Here is a tiny trained network, its code and every weight. The questions are about switching its units off for an input and a class, where a switched-off unit gives its printed mean instead of its output.

import numpy as np


def w(rows, s, z=0):
    codes = np.array(rows[::2]) - 128.0
    scale = np.full(codes.shape[1], s)
    scale[-1] = z or s
    return codes * scale


def norm(h):
    return h / np.sqrt((h * h).mean(-1, keepdims=True) + 1e-5)


def f(y):
    return y / 2 * (1 + np.tanh(0.7978845608 * (y + 0.044715 * y**3)))


def log_softmax(a):
    a = a - a.max(-1, keepdims=True)
    return a - np.log(np.exp(a).sum(-1, keepdims=True))


def net(x, mask):
    res = np.array(x, float).reshape(1, 2) / 4 @ E
    u = 0
    for l in range(3):
        y = f(norm(res) @ A[l][:, :-1].T + A[l][:, -1])
        res = res + np.where(mask[u : u + 5], y, B[l][:, -1]) @ B[l][:, :-1]
        u += 5
    return log_softmax(norm(res)[-1] @ U[:, :-1].T + U[:, -1])


A, B = {}, {}
E = w([
[3,47,41,153,109,163,111,174,115,204],'x0',
[16,124,150,64,137,151,212,75,144,112],'x1',
],0.0062)
A[0] = w([
[118,145,182,150,209,88,1,50,82,89,62],'L0N0',
[141,206,164,118,163,112,117,81,151,70,4],'L0N1',
[168,167,145,76,135,85,122,216,120,214,207],'L0N2',
[89,166,80,169,162,96,114,183,135,177,7],'L0N3',
[87,61,98,158,85,214,112,131,99,75,238],'L0N4',
],0.0048,0.0025)
B[0] = w([
[55,162,38,51,203,92,198,118,125,139,163],'L0N0',
[110,134,121,24,114,96,172,237,55,118,210],'L0N1',
[82,99,184,62,8,217,157,99,112,131,207],'L0N2',
[117,242,2,77,157,119,147,59,115,154,144],'L0N3',
[178,173,200,89,138,66,160,109,90,72,252],'L0N4',
],0.006,0.0028)
A[1] = w([
[125,69,208,117,65,84,118,108,36,79,49],'L1N0',
[180,195,121,135,225,43,106,84,244,125,252],'L1N1',
[113,102,189,80,139,142,251,111,48,201,131],'L1N2',
[239,84,118,203,193,147,30,254,120,203,70],'L1N3',
[15,60,18,154,200,107,98,196,82,185,63],'L1N4',
],0.0052,0.0022)
B[1] = w([
[88,188,78,108,161,131,94,223,75,156,174],'L1N0',
[63,99,100,89,44,56,153,172,41,125,160],'L1N1',
[172,102,124,207,115,143,72,85,166,173,254],'L1N2',
[83,66,135,155,115,198,138,48,204,123,205],'L1N3',
[150,214,211,2,92,47,192,174,37,76,193],'L1N4',
],0.0088,0.0054)
A[2] = w([
[167,96,180,191,44,227,57,197,125,116,106],'L2N0',
[135,34,62,150,137,145,97,150,205,83,113],'L2N1',
[35,94,201,170,201,232,245,38,209,129,118],'L2N2',
[15,164,34,63,95,140,93,136,112,255,146],'L2N3',
[135,132,87,217,170,237,62,194,112,164,4],'L2N4',
],0.0063,0.0047)
B[2] = w([
[49,74,132,187,190,140,90,84,189,165,201],'L2N0',
[208,37,148,105,11,39,52,164,45,33,154],'L2N1',
[150,2,168,223,48,243,32,44,159,96,254],'L2N2',
[200,130,35,183,212,94,84,165,196,150,185],'L2N3',
[194,188,46,57,170,113,192,185,111,144,173],'L2N4',
],0.0082,0.0064)
U = w([
[150,182,157,5,71,35,210,168,49,96,255],'0',
[91,2,178,185,65,206,28,24,185,126,165],'1',
[184,150,32,174,236,75,69,180,190,233,152],'2',
[102,135,116,186,172,231,187,213,98,47,1],'3',
],0.0095,0.0053)

Each question gives the input, the list of numbers given to net, and the class t.
The units are the neurons (one row each of A and B). Each row of codes is followed by its name. A weight is (code - 128) times the scale printed after its matrix; where a second scale follows, it is the last column's (A, B and U).
mask holds one flag per neuron, layer by layer. A switched-off neuron (its flag False) gives its mean, the last column of its row in B, instead of its output. The means were averaged over made-up inputs and are rounded, as every weight is.
A unit's drop is (log p(t) with every unit on - log p(t) with that unit switched off) / (log p(t) with every unit on - log p(t) with every unit switched off).
The circuit of an input: a set's keep is (log p(t) with only the set's units on - log p(t) with every unit switched off) / (log p(t) with every unit on - log p(t) with every unit switched off). Starting from the 12 units with the biggest drops (on a tie, the unit counted first), units are removed one at a time, each time the one whose removal leaves the highest keep (on an exact tie, the one counted first), for as long as the keep stays at least 0.8.
circuit, biggest first: the units of the circuit, biggest drop first
unit that matters most: the unit with the biggest drop
k most important neurons: the k neurons with the biggest drops, biggest first
top k neurons in layer l: the k neurons of layer l with the biggest drops, biggest first
drop when u is switched off: that unit's drop, to one decimal
input [7,-7], class 0: circuit, biggest first	(L1N4)
input [-3,-1], class 2: 3 most important neurons	(L1N4 L2N2 L0N4)
input [-3,-2], class 2: 2 most important neurons	(L1N4 L2N2)
input [6,6], class 0: 4 most important neurons	(L1N4 L0N2 L1N3 L2N2)
input [-1,0], class 2: 3 most important neurons	(L0N1 L2N2 L1N2)
input [3,2], class 2: 3 most important neurons	(L0N4 L0N0 L1N0)
input [-8,7], class 0: top 2 neurons in layer 1	(L1N3 L1N1)
input [3,0], class 2: 2 most important neurons	(L0N4 L0N0)
input [0,-3], class 2: 2 most important neurons	(L0N2 L1N3)
input [-4,2], class 0: 3 most important neurons	(L1N3 L2N2 L2N0)
input [1,3], class 2: 2 most important neurons	(L1N0 L0N4)
input [4,-3], class 0: 2 most important neurons	(L0N3 L1N4)
input [7,-4], class 0: drop when L1N4 is switched off	1.0
input [6,3], class 0: unit that matters most	L1N4
input [-1,-3], class 2: drop when L0N2 is switched off	2.1
input [-3,1], class 2: drop when L2N2 is switched off	0.5
